Below are the code and all the weights of a small trained network. Each question names an input and a class and asks about switching units off, where a switched-off unit gives its printed mean instead of its output.

import numpy as np


def w(rows, s, z=0):
    codes = np.array(rows[::2]) - 128.0
    scale = np.full(codes.shape[1], s)
    scale[-1] = z or s
    return codes * scale


def f(y):
    return y / 2 * (1 + np.tanh(0.7978845608 * (y + 0.044715 * y**3)))


def log_softmax(a):
    a = a - a.max(-1, keepdims=True)
    return a - np.log(np.exp(a).sum(-1, keepdims=True))


def net(x, mask):
    res = np.array(x, float).reshape(1, 3) / 4 @ E
    y = f(res @ A[0][:, :-1].T + A[0][:, -1])
    res = res + np.where(mask, y, B[0][:, -1]) @ B[0][:, :-1]
    return log_softmax(res[-1] @ U[:, :-1].T + U[:, -1])


A, B = {}, {}
E = w([
[174,97,134,71,63,64,82,113],'x0',
[129,194,92,138,90,1,140,122],'x1',
[78,83,214,122,101,86,176,91],'x2',
],0.013)
A[0] = w([
[222,78,93,34,120,104,32,166,171],'n0',
[103,181,135,102,64,35,106,132,193],'n1',
[85,157,117,136,215,127,165,184,178],'n2',
[162,144,127,103,123,119,127,134,116],'n3',
[102,66,192,63,60,21,156,62,78],'n4',
[203,134,7,107,103,172,2,187,149],'n5',
[96,28,159,61,96,184,83,81,221],'n6',
[112,103,230,151,62,134,139,117,183],'n7',
[196,205,110,183,209,192,159,217,207],'n8',
[204,204,75,94,75,93,118,107,252],'n9',
[97,103,117,126,123,131,95,153,108],'n10',
[197,155,34,89,141,167,16,127,133],'n11',
[149,133,66,115,125,161,50,150,97],'n12',
[132,159,70,138,165,188,153,172,103],'n13',
[149,9,221,93,117,152,104,94,245],'n14',
[107,190,63,197,193,202,105,182,239],'n15',
[120,161,92,131,101,119,74,147,165],'n16',
],0.0078,0.0033)
B[0] = w([
[194,122,119,78,66,151,94,92,198],'n0',
[87,185,56,108,98,146,80,135,222],'n1',
[61,179,84,128,186,117,151,135,174],'n2',
[159,122,107,125,99,126,133,132,134],'n3',
[102,153,53,117,200,173,207,154,250],'n4',
[180,140,192,163,71,56,187,185,208],'n5',
[166,33,193,112,138,215,211,109,206],'n6',
[87,109,147,98,172,143,231,148,192],'n7',
[2,142,126,83,199,115,200,240,215],'n8',
[171,201,86,166,9,15,71,125,207],'n9',
[136,88,109,99,137,127,141,154,127],'n10',
[136,113,178,182,69,67,188,188,192],'n11',
[110,142,165,147,117,76,116,136,159],'n12',
[44,166,91,102,191,158,138,155,174],'n13',
[101,35,172,114,194,213,209,114,223],'n14',
[38,142,112,143,205,129,237,240,224],'n15',
[141,171,124,136,119,89,116,159,153],'n16',
],0.0071,0.013)
U = w([
[90,196,136,178,125,63,149,196,168],'0',
[191,100,50,38,71,169,75,103,97],'1',
[175,9,237,133,126,209,148,120,160],'2',
[147,89,136,169,147,145,2,86,3],'3',
[186,209,106,178,36,63,64,122,110],'4',
[55,144,74,109,211,206,139,161,168],'5',
],0.0072,0.0031)

Each question gives the input, the list of numbers given to net, and the class t.
The units are the neurons (one row each of A and B). Each row of codes is followed by its name. A weight is (code - 128) times the scale printed after its matrix; where a second scale follows, it is the last column's (A, B and U).
mask holds one flag per neuron, in row order. A switched-off neuron (its flag False) gives its mean, the last column of its row in B, instead of its output. The means were averaged over made-up inputs and are rounded, as every weight is.
A unit's drop is (log p(t) with every unit on - log p(t) with that unit switched off) / (log p(t) with every unit on - log p(t) with every unit switched off).
The circuit of an input: a set's keep is (log p(t) with only the set's units on - log p(t) with every unit switched off) / (log p(t) with every unit on - log p(t) with every unit switched off). Starting from the 12 units with the biggest drops (on a tie, the unit counted first), units are removed one at a time, each time the one whose removal leaves the highest keep (on an exact tie, the one counted first), for as long as the keep stays at least 0.8.
units of the circuit, in order: the units of the circuit, biggest drop first
top k neurons: the k neurons with the biggest drops, biggest first
drop when u is switched off: that unit's drop, to one decimal
input [2,1,6], class 5: units of the circuit, in order	(n4)
input [-3,1,-3], class 0: units of the circuit, in order	(n14, n4)
input [-2,-5,-6], class 0: units of the circuit, in order	(n5, n11)
input [-2,0,-3], class 0: units of the circuit, in order	(n14, n4)
input [6,1,0], class 1: top 2 neurons	(n0, n4)
input [2,2,-8], class 0: top 3 neurons	(n8, n15, n11)
input [3,2,3], class 5: top 4 neurons	(n4, n5, n11, n0)
input [3,4,8], class 5: drop when n4 is switched off	0.2
input [3,2,-5], class 4: drop when n11 is switched off	0.0
input [3,-2,-6], class 0: drop when n8 is switched off	0.1
input [5,4,5], class 5: top 2 neurons	(n4, n5)
input [6,2,3], class 1: top 2 neurons	(n15, n8)
